Here is a tiny trained network, its code and every weight. The questions are about switching its units off for an input and a class, where a switched-off unit gives its printed mean instead of its output.

import numpy as np


def w(rows, s, z=0):
    codes = np.array(rows[::2]) - 128.0
    scale = np.full(codes.shape[1], s)
    scale[-1] = z or s
    return codes * scale


def norm(h):
    return h / np.sqrt((h * h).mean(-1, keepdims=True) + 1e-5)


def f(y):
    return np.maximum(y, 0)


def log_softmax(a):
    a = a - a.max(-1, keepdims=True)
    return a - np.log(np.exp(a).sum(-1, keepdims=True))


def net(x, mask):
    res = np.array(x, float).reshape(1, 3) / 4 @ E
    u = 0
    for l in range(3):
        y = f(norm(res) @ A[l][:, :-1].T + A[l][:, -1])
        res = res + np.where(mask[u : u + 12], y, B[l][:, -1]) @ B[l][:, :-1]
        u += 12
    return log_softmax(norm(res)[-1] @ U[:, :-1].T + U[:, -1])


A, B = {}, {}
E = w([
[66,2,111],'x0',
[88,155,200],'x1',
[214,30,174],'x2',
],0.0078)
A[0] = w([
[156,216,122,146],'0.n1',
[96,214,56,148],'0.n2',
[47,88,143,182],'0.n3',
[246,180,175,23],'0.n4',
[173,90,163,115],'0.n5',
[173,144,155,5],'0.n6',
[75,23,53,100],'0.n7',
[122,184,250,111],'0.n8',
[25,137,80,135],'0.n9',
[73,60,126,79],'0.n10',
[151,135,99,156],'0.n11',
[177,172,83,72],'0.n12',
],0.013,0.0032)
B[0] = w([
[209,137,154,212],'0.n1',
[212,120,138,230],'0.n2',
[143,7,141,217],'0.n3',
[4,63,119,209],'0.n4',
[172,168,170,181],'0.n5',
[94,121,168,147],'0.n6',
[155,105,82,254],'0.n7',
[144,213,97,205],'0.n8',
[39,132,36,224],'0.n9',
[175,81,171,202],'0.n10',
[130,82,131,157],'0.n11',
[166,45,125,172],'0.n12',
],0.016,0.0073)
A[1] = w([
[149,143,53,105],'1.n1',
[154,230,138,116],'1.n2',
[72,147,158,86],'1.n3',
[144,2,133,116],'1.n4',
[68,179,217,4],'1.n5',
[47,64,164,118],'1.n6',
[157,92,112,111],'1.n7',
[139,137,92,160],'1.n8',
[137,140,89,122],'1.n9',
[110,83,148,98],'1.n10',
[116,85,113,147],'1.n11',
[120,195,204,218],'1.n12',
],0.014,0.0023)
B[1] = w([
[120,107,190,160],'1.n1',
[127,91,205,162],'1.n2',
[117,92,125,138],'1.n3',
[111,220,132,252],'1.n4',
[42,22,100,146],'1.n5',
[140,160,213,175],'1.n6',
[118,151,91,175],'1.n7',
[123,130,161,148],'1.n8',
[127,97,159,144],'1.n9',
[137,160,160,161],'1.n10',
[103,162,144,173],'1.n11',
[93,8,148,156],'1.n12',
],0.016,0.013)
A[2] = w([
[176,128,170,53],'2.n1',
[182,118,142,252],'2.n2',
[68,194,138,124],'2.n3',
[22,120,141,61],'2.n4',
[154,135,29,113],'2.n5',
[127,146,158,201],'2.n6',
[250,106,28,84],'2.n7',
[195,129,74,131],'2.n8',
[145,79,49,76],'2.n9',
[77,79,164,17],'2.n10',
[128,173,23,168],'2.n11',
[170,90,137,74],'2.n12',
],0.013,0.0018)
B[2] = w([
[122,63,136,210],'2.n1',
[185,121,145,223],'2.n2',
[126,170,83,185],'2.n3',
[152,161,5,222],'2.n4',
[67,51,206,195],'2.n5',
[125,66,133,188],'2.n6',
[186,146,9,255],'2.n7',
[151,149,71,202],'2.n8',
[79,87,185,181],'2.n9',
[136,198,116,195],'2.n10',
[92,108,228,198],'2.n11',
[135,192,159,176],'2.n12',
],0.016,0.0059)
U = w([
[232,109,101,194],'0',
[92,68,152,253],'1',
[212,93,250,61],'2',
[115,179,67,21],'3',
[112,193,189,75],'4',
],0.02,0.0041)

Each question gives the input, the list of numbers given to net, and the class t.
The units are the neurons (one row each of A and B). Each row of codes is followed by its name. A weight is (code - 128) times the scale printed after its matrix; where a second scale follows, it is the last column's (A, B and U).
mask holds one flag per neuron, layer by layer. A switched-off neuron (its flag False) gives its mean, the last column of its row in B, instead of its output. The means were averaged over made-up inputs and are rounded, as every weight is.
A unit's drop is (log p(t) with every unit on - log p(t) with that unit switched off) / (log p(t) with every unit on - log p(t) with every unit switched off).
The circuit of an input: a set's keep is (log p(t) with only the set's units on - log p(t) with every unit switched off) / (log p(t) with every unit on - log p(t) with every unit switched off). Starting from the 12 units with the biggest drops (on a tie, the unit counted first), units are removed one at a time, each time the one whose removal leaves the highest keep (on an exact tie, the one counted first), for as long as the keep stays at least 0.8.
circuit, biggest first: the units of the circuit, biggest drop first
top k neurons: the k neurons with the biggest drops, biggest first
top k neurons in layer l: the k neurons of layer l with the biggest drops, biggest first
drop of u: that unit's drop, to one decimal
input [-8,-2,7], class 4: top neuron -> [0.n4]
input [2,7,-2], class 3: top 2 neurons in layer 0 -> [0.n9; 0.n8]
input [-6,-2,-8], class 0: top 2 neurons -> [0.n2; 0.n1]
input [2,2,0], class 3: top 4 neurons -> [0.n9; 0.n1; 1.n4; 0.n2]
input [0,4,7], class 1: top 3 neurons in layer 0 -> [0.n7; 0.n2; 0.n3]
input [-7,-6,2], class 4: circuit, biggest first -> [0.n4; 1.n4; 0.n9]
input [7,-3,4], class 0: circuit, biggest first -> [0.n7; 0.n4]
input [-1,-8,-7], class 0: top 2 neurons -> [0.n2; 2.n7]
input [2,-2,-4], class 1: top 2 neurons -> [0.n9; 0.n2]
input [1,0,-6], class 1: top 2 neurons -> [0.n9; 1.n6]
input [-4,0,1], class 4: top 2 neurons -> [0.n4; 0.n12]
input [8,2,-8], class 3: top 2 neurons -> [2.n4; 1.n6]
input [3,-5,0], class 1: top 2 neurons -> [0.n7; 0.n2]
input [-8,-2,-8], class 0: circuit, biggest first -> [1.n4]
input [-1,-4,-5], class 0: top 2 neurons -> [0.n2; 2.n7]
input [1,-6,-6], class 1: top 2 neurons -> [0.n9; 2.n5]
input [-5,1,-1], class 2: top 2 neurons -> [0.n3; 0.n8]
input [-6,-1,1], class 4: top 4 neurons -> [0.n4; 0.n12; 2.n7; 2.n4]
input [4,2,-2], class 3: top 2 neurons in layer 1 -> [1.n6; 1.n4]
input [-4,-2,-6], class 0: circuit, biggest first -> [0.n2]
input [-8,8,3], class 1: top 2 neurons in layer 1 -> [1.n5; 1.n12]
input [-1,6,-8], class 2: top 2 neurons in layer 0 -> [0.n2; 0.n4]
input [-7,6,-1], class 2: top 2 neurons in layer 0 -> [0.n1; 0.n8]
input [-6,4,6], class 1: drop of 0.n4 -> 0.5
input [-3,-1,2], class 4: drop of 1.n9 -> 0.0
input [3,2,-2], class 3: drop of 1.n6 -> 0.1
